Below are the code and all the weights of a small trained network. Each question names an input and a target symbol and asks about switching units off, where a switched-off unit gives its printed mean instead of its output.

import numpy as np


def w(rows, s, z=0):
    codes = np.array(rows[::2]) - 128.0
    scale = np.full(codes.shape[1], s)
    scale[-1] = z or s
    return codes * scale


def f(y):
    return np.maximum(y, 0)


def softmax(a):
    e = np.exp(a - a.max(-1, keepdims=True))
    return e / e.sum(-1, keepdims=True)


def log_softmax(a):
    a = a - a.max(-1, keepdims=True)
    return a - np.log(np.exp(a).sum(-1, keepdims=True))


def net(x, mask):
    ids = ['ΔΘΞΦΩαβγεζηλτ'.index(c) for c in x.split()]
    T = len(ids)
    res = E[ids] + P[:T]
    r = res
    for j in range(2):
        rows = slice(4 * j, 4 * j + 4)
        q, k, v = (r @ M[0][rows].T for M in (Q, K, V))
        z = softmax(np.where(np.tri(T) > 0, q @ k.T / 4**0.5, -1e9)) @ v
        o = O[0][rows]
        res = res + np.where(mask[j], z, o[:, -1]) @ o[:, :-1]
    y = f(res @ A[0][:, :-1].T + A[0][:, -1])
    res = res + np.where(mask[2:6], y, B[0][:, -1]) @ B[0][:, :-1]
    return log_softmax(res[-1] @ U[:, :-1].T + U[:, -1])


Q, K, V, O, A, B = {}, {}, {}, {}, {}, {}
E = w([
[178,113,138,116,180],'Δ',
[164,182,161,94,128],'Θ',
[155,124,147,105,138],'Ξ',
[136,92,101,96,129],'Φ',
[150,109,101,84,122],'Ω',
[128,87,120,94,155],'α',
[157,156,113,108,101],'β',
[192,207,132,122,97],'γ',
[141,168,90,123,119],'ε',
[159,71,77,119,161],'ζ',
[133,198,184,128,62],'η',
[133,174,52,154,40],'λ',
[85,178,71,67,2],'τ',
],0.018)
P = w([
[99,147,145,142,177],'0',
[226,88,92,58,95],'1',
[47,195,99,79,162],'2',
[194,145,112,60,35],'3',
[27,206,134,140,158],'4',
[178,178,150,83,4],'5',
],0.013)
Q[0] = w([
[203,153,122,190,47],'head 0',
[114,31,174,120,147],'head 0',
[137,8,131,145,112],'head 0',
[43,240,98,130,240],'head 0',
[61,133,80,137,167],'head 1',
[152,125,143,169,169],'head 1',
[67,253,142,107,130],'head 1',
[191,183,143,229,76],'head 1',
],0.0073)
K[0] = w([
[123,42,184,110,228],'head 0',
[130,94,180,127,183],'head 0',
[244,103,95,142,223],'head 0',
[69,150,73,126,48],'head 0',
[68,228,80,95,150],'head 1',
[159,134,123,254,178],'head 1',
[118,180,82,222,1],'head 1',
[68,129,55,97,243],'head 1',
],0.0072)
V[0] = w([
[89,108,87,99,170],'head 0',
[68,127,127,123,73],'head 0',
[119,92,181,93,127],'head 0',
[158,154,76,180,164],'head 0',
[161,133,248,101,147],'head 1',
[118,105,115,92,139],'head 1',
[87,189,149,71,198],'head 1',
[224,164,68,104,138],'head 1',
],0.013)
O[0] = w([
[99,52,161,178,171,136],'head 0',
[150,49,26,2,191,124],'head 0',
[151,126,230,87,127,118],'head 0',
[134,115,18,191,121,115],'head 0',
[108,232,173,102,51,115],'head 1',
[131,104,199,128,141,146],'head 1',
[91,112,169,174,91,154],'head 1',
[160,145,153,209,143,254],'head 1',
],0.0093,0.0094)
A[0] = w([
[156,94,200,191,85,150],'neuron 0',
[10,188,129,222,196,2],'neuron 1',
[37,132,191,175,120,27],'neuron 2',
[254,164,139,76,217,175],'neuron 3',
],0.0073,0.0061)
B[0] = w([
[163,141,49,3,140,254],'neuron 0',
[167,103,188,244,12,165],'neuron 1',
[229,3,177,6,153,152],'neuron 2',
[41,84,59,133,24,242],'neuron 3',
],0.0068,0.0075)
U = w([
[254,47,122,102,57,144],'Δ',
[187,78,134,93,81,97],'Θ',
[175,112,143,81,154,92],'Ξ',
[123,82,151,118,151,132],'Φ',
[164,128,144,114,210,168],'Ω',
[79,36,206,115,126,168],'α',
[125,130,133,140,161,130],'β',
[120,159,130,179,145,129],'γ',
[56,79,140,201,97,130],'ε',
[144,80,154,172,165,164],'ζ',
[52,179,122,84,155,156],'η',
[151,123,76,128,174,100],'λ',
[120,73,104,52,132,3],'τ',
],0.0083,0.0045)

Each question gives the input, a string of symbols that net reads in full, and the target symbol t.
The units are the heads (4 rows each of Q, K, V and O) and the neurons (one row each of A and B). Each row of codes is followed by its name. A weight is (code - 128) times the scale printed after its matrix; where a second scale follows, it is the last column's (O, A, B and U).
mask holds one flag per unit, heads first, then neurons. A switched-off unit (its flag False) gives its mean, the last column of its rows in O or B, instead of its output. The means were averaged over made-up inputs and are rounded, as every weight is.
A unit's drop is (log p(t) with every unit on - log p(t) with that unit switched off) / (log p(t) with every unit on - log p(t) with every unit switched off).
The circuit of an input: a set's keep is (log p(t) with only the set's units on - log p(t) with every unit switched off) / (log p(t) with every unit on - log p(t) with every unit switched off). Starting from all 6 units, units are removed one at a time, each time the one whose removal leaves the highest keep (on an exact tie, the one counted first), for as long as the keep stays at least 0.8.
circuit, biggest first: the units of the circuit, biggest drop first
top k neurons: the k neurons with the biggest drops, biggest first
heads that matter: for each layer, one digit per head in row order, 1 if its drop is at least 0.15 and else 0, layers parted by /
drop when u is switched off: that unit's drop, to one decimal
input Ω Ω α, target α: circuit, biggest first : head 0; neuron 0
input Δ η η η α, target η: circuit, biggest first : head 0; head 1
input Φ λ β, target λ: circuit, biggest first : head 1; head 0
input Δ β λ Φ Φ, target λ: circuit, biggest first : head 0
input Δ λ α, target λ: circuit, biggest first : head 1; head 0
input γ λ Δ, target λ: circuit, biggest first : head 0; head 1
input λ η β, target λ: circuit, biggest first : head 0; head 1
input Ξ η Φ, target η: circuit, biggest first : head 1; head 0
input η α τ α Ω, target τ: heads that matter : 10
input Ξ α Ξ α τ, target τ: heads that matter : 11
input Θ α α, target α: circuit, biggest first : head 0; head 1; neuron 2
input Ω ε α η η, target η: circuit, biggest first : head 0; head 1
input Φ η α, target η: circuit, biggest first : head 1; head 0
input Δ Φ λ α α, target λ: circuit, biggest first : head 0
input Θ τ Ω, target τ: top 2 neurons : neuron 3; neuron 1
input ε η Δ, target η: top 3 neurons : neuron 3; neuron 1; neuron 2
input α τ ζ, target τ: top 2 neurons : neuron 3; neuron 1
input Ω α ε, target ε: top 2 neurons : neuron 1; neuron 0
input γ Δ ε, target ε: drop when head 0 is switched off : 0.3
input Θ η τ τ η, target τ: drop when neuron 0 is switched off : -0.1
input τ ε ε, target τ: drop when neuron 3 is switched off : 0.1
input λ α τ Θ α, target τ: drop when neuron 0 is switched off : -0.1
input λ α ε Δ λ, target λ: top neuron : neuron 3
